Below is a small trained network, with its code and all its weights. Each question gives an input and a target symbol and asks what happens when units are switched off, that is, made to give their printed mean instead of their output.

import numpy as np


def w(rows, s, z=0):
    codes = np.array(rows[::2]) - 128.0
    scale = np.full(codes.shape[1], s)
    scale[-1] = z or s
    return codes * scale


def norm(h):
    return h / np.sqrt((h * h).mean(-1, keepdims=True) + 1e-5)


def f(y):
    return np.maximum(y, 0)


def softmax(a):
    e = np.exp(a - a.max(-1, keepdims=True))
    return e / e.sum(-1, keepdims=True)


def log_softmax(a):
    a = a - a.max(-1, keepdims=True)
    return a - np.log(np.exp(a).sum(-1, keepdims=True))


def net(x, mask):
    ids = ['βγδηθμπτφω'.index(c) for c in x.split()]
    T = len(ids)
    res = E[ids] + P[:T]
    q, k, v = (norm(res) @ M[0].T for M in (Q, K, V))
    z = softmax(np.where(np.tri(T) > 0, q @ k.T / 4**0.5, -1e9)) @ v
    res = res + np.where(mask[0], z, O[0][:, -1]) @ O[0][:, :-1]
    y = f(norm(res) @ A[0][:, :-1].T + A[0][:, -1])
    res = res + np.where(mask[1:13], y, B[0][:, -1]) @ B[0][:, :-1]
    return log_softmax(norm(res)[-1] @ U[:, :-1].T + U[:, -1])


Q, K, V, O, A, B = {}, {}, {}, {}, {}, {}
E = w([
[5,161,114,176],'β',
[156,187,177,90],'γ',
[26,254,124,11],'δ',
[182,82,97,130],'η',
[93,76,109,208],'θ',
[166,109,85,138],'μ',
[134,140,79,104],'π',
[99,149,95,192],'τ',
[149,119,185,164],'φ',
[168,61,31,198],'ω',
],0.022)
P = w([
[185,69,97,154],'0',
[102,125,210,90],'1',
[80,193,120,123],'2',
[254,155,126,235],'3',
[131,158,209,59],'4',
[64,191,88,157],'5',
[244,150,125,243],'6',
[142,173,216,41],'7',
[54,188,79,168],'8',
[243,147,134,241],'9',
],0.0098)
Q[0] = w([
[89,78,137,138],'h1',
[75,139,153,233],'h1',
[66,249,130,101],'h1',
[184,174,5,221],'h1',
],0.011)
K[0] = w([
[117,124,140,128],'h1',
[79,129,123,171],'h1',
[99,207,113,121],'h1',
[165,130,3,179],'h1',
],0.023)
V[0] = w([
[137,108,136,132],'h1',
[149,199,153,163],'h1',
[2,123,53,253],'h1',
[64,113,171,133],'h1',
],0.0078)
O[0] = w([
[79,204,67,133,124],'h1',
[54,113,159,197,141],'h1',
[212,200,127,79,255],'h1',
[35,1,103,251,73],'h1',
],0.005,0.0046)
A[0] = w([
[42,137,90,158,80],'n1',
[83,162,66,195,186],'n2',
[192,178,78,94,89],'n3',
[203,36,148,131,102],'n4',
[152,98,217,214,2],'n5',
[129,164,60,127,180],'n6',
[57,7,165,123,54],'n7',
[190,157,209,179,108],'n8',
[213,132,156,223,144],'n9',
[65,219,118,58,219],'n10',
[198,79,214,123,62],'n11',
[99,210,193,154,49],'n12',
],0.011,0.0061)
B[0] = w([
[204,152,120,59,170],'n1',
[141,82,171,96,237],'n2',
[55,149,162,110,218],'n3',
[126,234,168,188,189],'n4',
[207,171,100,217,157],'n5',
[85,110,136,137,226],'n6',
[204,113,23,162,142],'n7',
[47,102,29,99,196],'n8',
[72,155,151,55,253],'n9',
[180,97,143,95,243],'n10',
[102,90,255,7,162],'n11',
[177,97,37,228,181],'n12',
],0.0075,0.0077)
U = w([
[47,55,135,108,210],'β',
[154,197,92,138,47],'γ',
[5,151,104,108,41],'δ',
[121,70,148,112,111],'η',
[201,109,157,125,110],'θ',
[85,194,202,160,48],'μ',
[113,83,61,110,227],'π',
[118,88,169,179,183],'τ',
[192,108,95,144,254],'φ',
[176,22,103,84,99],'ω',
],0.018,0.0052)

Each question gives the input, a string of symbols that net reads in full, and the target symbol t.
The units are the heads (4 rows each of Q, K, V and O) and the neurons (one row each of A and B). Each row of codes is followed by its name. A weight is (code - 128) times the scale printed after its matrix; where a second scale follows, it is the last column's (O, A, B and U).
mask holds one flag per unit, heads first, then neurons. A switched-off unit (its flag False) gives its mean, the last column of its rows in O or B, instead of its output. The means were averaged over made-up inputs and are rounded, as every weight is.
A unit's drop is (log p(t) with every unit on - log p(t) with that unit switched off) / (log p(t) with every unit on - log p(t) with every unit switched off).
The circuit of an input: a set's keep is (log p(t) with only the set's units on - log p(t) with every unit switched off) / (log p(t) with every unit on - log p(t) with every unit switched off). Starting from the 12 units with the biggest drops (on a tie, the unit counted first), units are removed one at a time, each time the one whose removal leaves the highest keep (on an exact tie, the one counted first), for as long as the keep stays at least 0.8.
circuit, biggest first: the units of the circuit, biggest drop first
unit that matters most: the unit with the biggest drop
top k neurons: the k neurons with the biggest drops, biggest first
drop of u: that unit's drop, to one decimal
input η θ φ η, target μ: top 2 neurons => [n4, n9]
input μ φ φ, target τ: circuit, biggest first => [h1, n5]
input φ η μ μ τ τ, target γ: circuit, biggest first => [h1, n1, n10]
input δ τ μ π θ η τ μ μ β, target γ: unit that matters most => n12
input δ φ β μ π, target ω: circuit, biggest first => [n10, h1, n9]
input η φ μ μ η τ τ, target δ: circuit, biggest first => [n9, n8, n4]
input μ ω τ η φ, target τ: top 3 neurons => [n5, n7, n11]
input γ β γ β π μ μ τ, target π: circuit, biggest first => [n12, n8, n4, n10]
input μ μ γ, target φ: top 2 neurons => [n12, n9]
input φ π φ μ θ π δ ω, target γ: top 3 neurons => [n4, n8, n11]
input τ μ η γ μ β μ μ μ, target δ: top 3 neurons => [n3, n6, n1]
input β φ δ η τ τ, target γ: top 2 neurons => [n8, n1]
input π φ β θ φ γ β β, target β: top 4 neurons => [n4, n2, n10, n5]
input μ μ β β μ γ, target φ: top 3 neurons => [n12, n10, n9]
input β δ β μ τ, target π: drop of h1 => 0.3
input ω β θ θ β μ β, target γ: drop of n1 => 0.4
input ω τ π β μ μ μ η μ, target δ: drop of n5 => 0.3
input β β φ η, target μ: drop of n6 => 0.0
